Here is a tiny trained network, its code and every weight. The questions are about switching its units off for an input and a target symbol, where a switched-off unit gives its printed mean instead of its output.

import numpy as np


def w(rows, s, z=0):
    codes = np.array(rows[::2]) - 128.0
    scale = np.full(codes.shape[1], s)
    scale[-1] = z or s
    return codes * scale


def softmax(a):
    e = np.exp(a - a.max(-1, keepdims=True))
    return e / e.sum(-1, keepdims=True)


def log_softmax(a):
    a = a - a.max(-1, keepdims=True)
    return a - np.log(np.exp(a).sum(-1, keepdims=True))


def net(x, mask):
    ids = ['ΞΨβγδημτ'.index(c) for c in x.split()]
    T = len(ids)
    res = E[ids] + P[:T]
    u = 0
    for l in range(2):
        r = res
        for j in range(3):
            rows = slice(2 * j, 2 * j + 2)
            q, k, v = (r @ M[l][rows].T for M in (Q, K, V))
            z = softmax(np.where(np.tri(T) > 0, q @ k.T / 2**0.5, -1e9)) @ v
            o = O[l][rows]
            res = res + np.where(mask[u + j], z, o[:, -1]) @ o[:, :-1]
        u += 3
    return log_softmax(res[-1] @ U[:, :-1].T + U[:, -1])


Q, K, V, O = {}, {}, {}, {}
E = w([
[131,164,116,140,92,92,56,157,122,125,182],'Ξ',
[99,120,175,172,115,99,129,141,119,134,133],'Ψ',
[123,230,139,150,103,168,92,196,117,69,128],'β',
[88,122,118,202,77,155,96,142,83,109,118],'γ',
[172,96,133,140,80,95,127,109,115,162,122],'δ',
[133,113,94,120,151,64,145,126,125,119,109],'η',
[51,203,107,6,90,42,119,123,41,82,147],'μ',
[108,179,100,98,76,164,210,149,88,84,169],'τ',
],0.017)
P = w([
[130,83,121,121,160,135,133,21,232,108,120],'0',
[196,119,73,210,124,1,172,213,89,187,106],'1',
[176,30,149,67,152,99,152,231,118,137,61],'2',
[105,94,106,194,176,105,127,96,163,255,43],'3',
[203,50,135,104,137,107,145,137,165,63,123],'4',
[92,158,78,147,116,76,136,62,178,191,94],'5',
[189,68,139,152,106,93,123,91,201,24,109],'6',
[75,179,76,127,90,57,139,34,210,112,81],'7',
[198,129,103,128,121,32,121,108,153,91,98],'8',
],0.0085)
Q[0] = w([
[94,144,137,74,96,117,160,143,39,145,129],'0.h1',
[154,135,85,180,120,124,142,150,163,149,146],'0.h1',
[83,154,149,28,155,208,207,50,118,124,214],'0.h2',
[139,131,124,126,169,193,130,99,156,166,163],'0.h2',
[114,166,123,129,163,184,138,123,152,89,117],'0.h3',
[121,152,103,207,127,255,106,116,135,141,116],'0.h3',
],0.034)
K[0] = w([
[86,173,120,124,110,96,112,100,110,130,116],'0.h1',
[138,109,118,139,149,138,134,176,114,136,142],'0.h1',
[178,58,144,150,152,252,125,157,208,148,138],'0.h2',
[130,70,162,79,133,173,94,198,112,146,118],'0.h2',
[162,118,111,152,114,144,167,179,101,122,118],'0.h3',
[131,83,142,162,103,126,120,204,66,145,87],'0.h3',
],0.042)
V[0] = w([
[77,106,153,53,78,114,89,129,111,108,91],'0.h1',
[132,117,157,86,114,133,127,120,125,128,120],'0.h1',
[134,114,140,128,153,135,112,136,105,117,127],'0.h2',
[76,54,153,2,107,171,74,183,136,130,81],'0.h2',
[138,132,129,116,113,108,144,158,132,108,145],'0.h3',
[117,132,146,133,134,125,132,123,132,133,140],'0.h3',
],0.0087)
O[0] = w([
[197,98,147,254,159,160,124,114,140,143,125,255],'0.h1',
[139,118,144,146,140,130,123,125,138,125,108,146],'0.h1',
[129,132,132,142,122,135,124,127,130,131,114,107],'0.h2',
[137,144,124,152,112,101,128,124,131,105,120,134],'0.h2',
[123,111,142,145,142,133,116,130,129,147,92,161],'0.h3',
[136,134,120,117,125,126,139,125,124,130,156,126],'0.h3',
],0.007,0.0081)
Q[1] = w([
[154,54,161,96,135,141,108,156,119,48,147],'1.h1',
[178,148,131,201,105,67,147,110,125,62,132],'1.h1',
[157,155,125,188,98,71,146,103,131,79,131],'1.h2',
[99,203,94,160,138,130,143,95,133,218,111],'1.h2',
[72,160,110,79,164,184,124,126,130,248,120],'1.h3',
[129,40,153,47,147,185,95,155,112,85,141],'1.h3',
],0.017)
K[1] = w([
[74,212,88,147,115,112,151,115,127,243,94],'1.h1',
[107,163,111,124,118,162,113,21,241,104,128],'1.h1',
[103,131,135,134,115,150,98,7,173,81,139],'1.h2',
[171,48,165,103,138,138,101,153,102,41,151],'1.h2',
[196,68,159,123,162,121,112,227,7,83,138],'1.h3',
[105,210,92,133,129,104,144,184,53,253,85],'1.h3',
],0.017)
V[1] = w([
[161,200,151,119,142,153,51,144,139,131,112],'1.h1',
[108,98,149,135,77,93,18,116,126,171,191],'1.h1',
[104,80,105,149,58,127,161,182,246,134,130],'1.h2',
[199,181,254,92,99,100,170,111,166,177,108],'1.h2',
[92,130,202,144,45,175,174,100,67,131,131],'1.h3',
[41,134,195,166,201,77,161,177,150,115,194],'1.h3',
],0.027)
O[1] = w([
[61,112,75,95,128,149,192,168,126,169,128,140],'1.h1',
[179,169,89,96,131,167,113,103,124,202,90,155],'1.h1',
[130,103,72,104,165,134,31,129,153,125,180,2],'1.h2',
[147,99,98,52,57,128,81,142,157,85,73,105],'1.h2',
[148,102,106,166,125,163,144,127,1,112,107,90],'1.h3',
[116,132,22,198,131,116,138,113,173,96,102,185],'1.h3',
],0.012,0.0074)
U = w([
[175,229,74,174,167,127,162,177,224,208,129,24],'Ξ',
[174,175,25,234,128,95,128,149,196,91,99,127],'Ψ',
[82,128,80,155,153,120,183,242,191,131,162,251],'β',
[156,213,110,234,201,129,150,153,149,178,178,94],'γ',
[186,161,133,126,115,121,124,193,163,133,129,154],'δ',
[159,197,134,210,166,53,146,182,253,117,169,85],'η',
[181,245,141,213,102,61,221,157,173,136,65,164],'μ',
[155,148,128,212,146,87,144,202,150,71,156,89],'τ',
],0.0027,0.0032)

Each question gives the input, a string of symbols that net reads in full, and the target symbol t.
The units are the heads (2 rows each of Q, K, V and O). Each row of codes is followed by its name. A weight is (code - 128) times the scale printed after its matrix; where a second scale follows, it is the last column's (O and U).
mask holds one flag per head, layer by layer. A switched-off head (its flag False) gives its mean, the last column of its rows in O, instead of its output. The means were averaged over made-up inputs and are rounded, as every weight is.
A unit's drop is (log p(t) with every unit on - log p(t) with that unit switched off) / (log p(t) with every unit on - log p(t) with every unit switched off).
The circuit of an input: a set's keep is (log p(t) with only the set's units on - log p(t) with every unit switched off) / (log p(t) with every unit on - log p(t) with every unit switched off). Starting from all 6 units, units are removed one at a time, each time the one whose removal leaves the highest keep (on an exact tie, the one counted first), for as long as the keep stays at least 0.8.
units of the circuit, in order: the units of the circuit, biggest drop first
most important unit: the unit with the biggest drop
heads that matter: for each layer, one digit per head in row order, 1 if its drop is at least 0.15 and else 0, layers parted by /
input μ δ Ξ γ μ β μ τ μ, target τ: most important unit -> 1.h1
input μ β β, target μ: heads that matter -> 000 / 010
input η β μ η δ τ Ξ μ μ, target η: units of the circuit, in order -> 1.h3; 1.h1
input τ μ Ξ Ξ μ μ μ μ Ψ, target τ: heads that matter -> 000 / 101
input γ γ τ μ, target γ: units of the circuit, in order -> 0.h1; 1.h2
input μ Ψ μ Ψ β β β γ β, target γ: heads that matter -> 000 / 011
input τ Ψ μ Ξ Ξ β μ τ η, target τ: heads that matter -> 000 / 101
input τ δ Ψ μ μ μ Ξ, target τ: heads that matter -> 000 / 101
input γ η Ψ Ψ Ψ, target Ψ: heads that matter -> 110 / 011
input τ γ μ Ψ, target τ: heads that matter -> 010 / 101
input Ψ μ μ Ξ β μ μ Ξ, target Ψ: heads that matter -> 000 / 001
input μ β δ μ δ, target μ: heads that matter -> 000 / 010
input Ξ μ Ψ β Ψ δ μ μ, target Ξ: units of the circuit, in order -> 1.h1; 0.h1
input Ψ η β τ, target β: most important unit -> 0.h1
input γ β δ, target β: heads that matter -> 100 / 100
input η μ μ Ψ δ, target Ψ: heads that matter -> 100 / 011
input Ψ Ψ β μ, target Ψ: units of the circuit, in order -> 0.h1; 1.h3
input δ γ μ τ β β, target δ: units of the circuit, in order -> 1.h3; 1.h2
input τ δ μ, target τ: heads that matter -> 100 / 101
input δ Ξ Ψ β, target Ψ: units of the circuit, in order -> 0.h2; 1.h3; 0.h1; 1.h2
input η μ Ψ γ μ β β β, target β: units of the circuit, in order -> 1.h1; 0.h1
input δ β Ψ, target β: units of the circuit, in order -> 1.h1; 0.h1
input β Ψ μ Ψ Ψ η β β, target β: units of the circuit, in order -> 1.h1
